Below is a small trained network, with its code and all its weights. Each question gives an input and a class and asks what happens when units are switched off, that is, made to give their printed mean instead of their output.

import numpy as np


def w(rows, s, z=0):
    codes = np.array(rows[::2]) - 128.0
    scale = np.full(codes.shape[1], s)
    scale[-1] = z or s
    return codes * scale


def norm(h):
    return h / np.sqrt((h * h).mean(-1, keepdims=True) + 1e-5)


def f(y):
    return y / 2 * (1 + np.tanh(0.7978845608 * (y + 0.044715 * y**3)))


def log_softmax(a):
    a = a - a.max(-1, keepdims=True)
    return a - np.log(np.exp(a).sum(-1, keepdims=True))


def net(x, mask):
    res = np.array(x, float).reshape(1, 5) / 4 @ E
    u = 0
    for l in range(3):
        y = f(norm(res) @ A[l][:, :-1].T + A[l][:, -1])
        res = res + np.where(mask[u : u + 6], y, B[l][:, -1]) @ B[l][:, :-1]
        u += 6
    return log_softmax(norm(res)[-1] @ U[:, :-1].T + U[:, -1])


A, B = {}, {}
E = w([
[125,129,128,128,131,127,128,127,129,127],'x0',
[39,113,122,103,99,234,26,189,151,217],'x1',
[237,192,92,233,194,117,114,141,89,255],'x2',
[78,157,157,171,90,21,129,244,185,65],'x3',
[126,127,128,130,127,128,129,129,126,126],'x4',
],0.0013)
A[0] = w([
[200,73,142,97,157,124,205,5,80,78,96],'L0N0',
[168,152,71,150,156,163,118,81,36,194,110],'L0N1',
[35,88,144,28,78,199,78,142,163,130,6],'L0N2',
[124,92,105,176,116,136,75,169,125,177,128],'L0N3',
[125,75,127,73,102,165,146,76,96,54,177],'L0N4',
[136,190,151,173,132,31,208,154,173,44,65],'L0N5',
],0.0028,0.0015)
B[0] = w([
[55,219,115,141,165,131,140,167,110,66,235],'L0N0',
[171,70,156,115,151,185,143,130,185,96,249],'L0N1',
[196,111,65,160,140,159,134,83,4,124,253],'L0N2',
[122,208,148,124,137,144,89,84,128,127,175],'L0N3',
[26,158,121,85,145,92,188,89,165,209,214],'L0N4',
[148,53,159,96,138,154,96,80,104,162,226],'L0N5',
],0.0029,0.0017)
A[1] = w([
[138,255,57,210,113,124,90,192,121,247,77],'L1N0',
[172,188,133,234,122,21,97,185,107,158,84],'L1N1',
[130,84,77,116,115,83,126,121,71,186,191],'L1N2',
[33,88,86,71,28,130,68,159,99,83,44],'L1N3',
[84,98,156,143,92,90,83,209,222,139,58],'L1N4',
[244,34,132,208,97,33,190,158,166,176,3],'L1N5',
],0.0025,0.0013)
B[1] = w([
[53,118,203,60,38,102,154,136,225,41,245],'L1N0',
[34,92,165,169,133,160,65,144,16,129,218],'L1N1',
[101,166,200,130,136,73,126,155,155,85,189],'L1N2',
[251,179,111,207,129,119,185,166,102,26,219],'L1N3',
[92,201,140,120,125,185,186,74,152,99,113],'L1N4',
[58,125,69,68,217,70,138,88,25,107,180],'L1N5',
],0.0027,0.0011)
A[2] = w([
[232,166,92,153,202,130,172,84,103,131,113],'L2N0',
[183,38,190,138,76,20,128,152,140,52,113],'L2N1',
[173,186,97,243,55,113,94,251,93,86,67],'L2N2',
[94,147,131,63,120,53,191,83,136,77,92],'L2N3',
[159,116,107,82,95,207,114,106,152,187,133],'L2N4',
[151,70,47,101,95,171,135,44,56,148,4],'L2N5',
],0.0033,0.002)
B[2] = w([
[117,146,198,136,58,160,152,159,133,35,253],'L2N0',
[201,9,95,123,75,87,126,172,173,229,200],'L2N1',
[108,79,68,189,153,154,205,103,166,127,176],'L2N2',
[94,165,69,90,180,147,96,127,210,251,213],'L2N3',
[178,162,86,128,126,16,95,121,132,155,225],'L2N4',
[27,141,105,111,13,64,78,195,71,75,187],'L2N5',
],0.0032,0.0016)
U = w([
[47,215,84,66,190,151,205,94,176,138,208],'0',
[192,185,212,164,158,194,187,118,92,2,157],'1',
[92,153,67,89,44,127,93,116,20,88,253],'2',
[233,174,144,119,131,164,32,107,166,194,151],'3',
[154,45,98,82,130,76,163,139,214,220,97],'4',
[120,62,181,167,203,67,103,133,6,138,122],'5',
[151,67,58,237,89,179,227,163,154,66,5],'6',
[30,139,215,186,85,179,92,173,200,121,17],'7',
],0.0094,0.0005)

Each question gives the input, the list of numbers given to net, and the class t.
The units are the neurons (one row each of A and B). Each row of codes is followed by its name. A weight is (code - 128) times the scale printed after its matrix; where a second scale follows, it is the last column's (A, B and U).
mask holds one flag per neuron, layer by layer. A switched-off neuron (its flag False) gives its mean, the last column of its row in B, instead of its output. The means were averaged over made-up inputs and are rounded, as every weight is.
A unit's drop is (log p(t) with every unit on - log p(t) with that unit switched off) / (log p(t) with every unit on - log p(t) with every unit switched off).
The circuit of an input: a set's keep is (log p(t) with only the set's units on - log p(t) with every unit switched off) / (log p(t) with every unit on - log p(t) with every unit switched off). Starting from the 12 units with the biggest drops (on a tie, the unit counted first), units are removed one at a time, each time the one whose removal leaves the highest keep (on an exact tie, the one counted first), for as long as the keep stays at least 0.8.
circuit, biggest first: the units of the circuit, biggest drop first
k most important neurons: the k neurons with the biggest drops, biggest first
top k neurons in layer l: the k neurons of layer l with the biggest drops, biggest first
drop when u is switched off: that unit's drop, to one decimal
input [-3,6,8,2,0], class 7: circuit, biggest first => L1N0
input [-3,5,-2,1,-5], class 6: 2 most important neurons => L2N2; L0N5
input [6,-6,0,4,-3], class 4: 3 most important neurons => L2N1; L0N2; L2N3
input [-6,7,-1,8,-8], class 6: circuit, biggest first => L1N3; L2N2
input [4,-2,1,1,8], class 5: 3 most important neurons => L1N0; L0N4; L1N5
input [-4,8,-2,1,-5], class 6: 4 most important neurons => L1N3; L2N2; L0N5; L1N5
input [-8,-3,1,-7,1], class 1: 2 most important neurons => L0N1; L2N0
input [2,5,0,-6,-5], class 2: 2 most important neurons => L2N5; L0N2
input [2,-2,-8,6,7], class 4: circuit, biggest first => L2N1; L2N3
input [-6,0,-5,-7,3], class 0: 2 most important neurons => L0N4; L0N0
input [-5,-6,7,6,3], class 5: 2 most important neurons => L1N5; L1N1
input [4,0,7,-4,-3], class 1: 4 most important neurons => L2N0; L0N1; L2N3; L2N1
input [7,-6,-1,8,5], class 4: 2 most important neurons => L2N1; L0N2
input [1,-2,-1,8,3], class 4: circuit, biggest first => L2N1
input [-6,0,2,8,3], class 5: 2 most important neurons => L1N1; L0N5
input [-3,-1,8,6,2], class 5: 4 most important neurons => L1N1; L1N5; L0N0; L0N4
input [-4,4,-2,0,-3], class 2: 3 most important neurons => L0N2; L2N5; L0N0
input [-2,1,-7,6,2], class 6: top 2 neurons in layer 2 => L2N2; L2N4
input [5,2,-1,1,8], class 6: top 2 neurons in layer 0 => L0N5; L0N1
input [-4,4,-1,-5,-3], class 2: circuit, biggest first => L2N5
input [-4,2,-5,2,6], class 6: top 2 neurons in layer 1 => L1N3; L1N0
input [3,-2,7,-4,-8], class 1: drop when L2N0 is switched off => 0.1
input [0,-8,5,4,-1], class 5: drop when L1N5 is switched off => 0.2
input [8,-5,7,8,-2], class 5: drop when L1N1 is switched off => 0.5
input [3,3,7,1,7], class 7: top 2 neurons in layer 0 => L0N5; L0N2
input [-4,-5,0,-2,-3], class 0: top 2 neurons in layer 0 => L0N2; L0N0
